Below is a small trained network, with its code and all its weights. Each question gives an input and a class and asks what happens when units are switched off, that is, made to give their printed mean instead of their output.

import numpy as np


def w(rows, s, z=0):
    codes = np.array(rows[::2]) - 128.0
    scale = np.full(codes.shape[1], s)
    scale[-1] = z or s
    return codes * scale


def norm(h):
    return h / np.sqrt((h * h).mean(-1, keepdims=True) + 1e-5)


def f(y):
    return y / 2 * (1 + np.tanh(0.7978845608 * (y + 0.044715 * y**3)))


def log_softmax(a):
    a = a - a.max(-1, keepdims=True)
    return a - np.log(np.exp(a).sum(-1, keepdims=True))


def net(x, mask):
    res = np.array(x, float).reshape(1, 6) / 4 @ E
    u = 0
    for l in range(4):
        y = f(norm(res) @ A[l][:, :-1].T + A[l][:, -1])
        res = res + np.where(mask[u : u + 4], y, B[l][:, -1]) @ B[l][:, :-1]
        u += 4
    return log_softmax(norm(res)[-1] @ U[:, :-1].T + U[:, -1])


A, B = {}, {}
E = w([
[115,77,154,233,85],'x0',
[34,245,178,134,97],'x1',
[178,112,253,214,231],'x2',
[22,42,142,40,86],'x3',
[120,100,63,114,224],'x4',
[77,165,48,155,84],'x5',
],0.0051)
A[0] = w([
[227,69,103,139,237,251],'0.n1',
[50,206,162,248,2,188],'0.n2',
[210,112,77,213,74,66],'0.n3',
[130,253,90,63,114,106],'0.n4',
],0.0083,0.0024)
B[0] = w([
[127,231,206,255,47,254],'0.n1',
[208,186,221,176,135,215],'0.n2',
[31,128,103,8,88,175],'0.n3',
[172,193,136,141,90,174],'0.n4',
],0.0088,0.0066)
A[1] = w([
[162,103,98,142,156,82],'1.n1',
[74,149,147,246,133,255],'1.n2',
[139,120,116,140,81,115],'1.n3',
[125,89,132,133,146,108],'1.n4',
],0.013,0.0053)
B[1] = w([
[19,127,37,228,244,118],'1.n1',
[255,204,114,235,53,252],'1.n2',
[74,239,102,132,85,145],'1.n3',
[155,69,144,148,147,122],'1.n4',
],0.0078,0.013)
A[2] = w([
[94,176,156,149,133,83],'2.n1',
[115,26,181,135,49,250],'2.n2',
[138,106,95,119,156,8],'2.n3',
[110,255,183,146,147,164],'2.n4',
],0.0093,0.0017)
B[2] = w([
[254,13,136,127,199,150],'2.n1',
[201,126,216,134,144,157],'2.n2',
[100,72,2,162,137,111],'2.n3',
[187,96,140,91,121,254],'2.n4',
],0.0084,0.0086)
A[3] = w([
[64,143,120,179,198,68],'3.n1',
[71,55,56,106,94,253],'3.n2',
[158,2,159,206,183,205],'3.n3',
[109,55,67,187,91,151],'3.n4',
],0.0075,0.004)
B[3] = w([
[200,122,25,49,170,38],'3.n1',
[72,214,156,157,116,157],'3.n2',
[80,176,254,98,66,251],'3.n3',
[187,154,114,116,223,116],'3.n4',
],0.009,0.0016)
U = w([
[127,78,56,103,254,49],'0',
[57,22,99,205,222,2],'1',
[33,62,196,106,148,29],'2',
[34,111,42,134,187,67],'3',
[76,35,34,228,253,14],'4',
[184,208,225,226,60,214],'5',
[16,182,62,51,57,111],'6',
],0.011,0.0052)

Each question gives the input, the list of numbers given to net, and the class t.
The units are the neurons (one row each of A and B). Each row of codes is followed by its name. A weight is (code - 128) times the scale printed after its matrix; where a second scale follows, it is the last column's (A, B and U).
mask holds one flag per neuron, layer by layer. A switched-off neuron (its flag False) gives its mean, the last column of its row in B, instead of its output. The means were averaged over made-up inputs and are rounded, as every weight is.
A unit's drop is (log p(t) with every unit on - log p(t) with that unit switched off) / (log p(t) with every unit on - log p(t) with every unit switched off).
The circuit of an input: a set's keep is (log p(t) with only the set's units on - log p(t) with every unit switched off) / (log p(t) with every unit on - log p(t) with every unit switched off). Starting from the 12 units with the biggest drops (on a tie, the unit counted first), units are removed one at a time, each time the one whose removal leaves the highest keep (on an exact tie, the one counted first), for as long as the keep stays at least 0.8.
circuit, biggest first: the units of the circuit, biggest drop first
unit that matters most: the unit with the biggest drop
top k neurons: the k neurons with the biggest drops, biggest first
top k neurons in layer l: the k neurons of layer l with the biggest drops, biggest first
drop when u is switched off: that unit's drop, to one decimal
input [3,-1,-5,6,8,7], class 6: top 3 neurons	(0.n1 3.n2 1.n2)
input [2,0,-6,-1,5,-3], class 6: top 2 neurons in layer 0	(0.n1 0.n2)
input [-8,-3,-4,7,-4,1], class 6: unit that matters most	1.n2
input [0,-4,0,8,-4,-4], class 2: top 3 neurons in layer 0	(0.n1 0.n2 0.n4)
input [-8,-5,-7,5,-5,-8], class 6: circuit, biggest first	(1.n2 0.n2)
input [3,-1,-8,7,4,3], class 6: top 2 neurons	(0.n1 1.n2)
input [3,5,-4,7,6,-8], class 2: top 3 neurons	(0.n1 1.n2 2.n2)
input [2,1,1,7,2,0], class 2: top 2 neurons	(0.n1 1.n2)
input [-3,1,-3,5,2,-5], class 2: circuit, biggest first	(1.n2 0.n1)
input [3,-5,-8,2,-6,7], class 6: top 3 neurons	(0.n1 1.n2 1.n3)
input [-7,0,-1,-1,-1,5], class 6: top 4 neurons	(0.n1 1.n2 0.n2 2.n2)
input [-1,-8,-7,-7,3,8], class 6: top 2 neurons	(0.n3 1.n2)
input [2,-7,-8,6,-5,0], class 6: drop when 1.n2 is switched off	0.5
input [-2,7,-8,6,4,3], class 6: drop when 1.n2 is switched off	0.7
input [7,1,-7,8,-1,-8], class 2: drop when 0.n1 is switched off	1.1
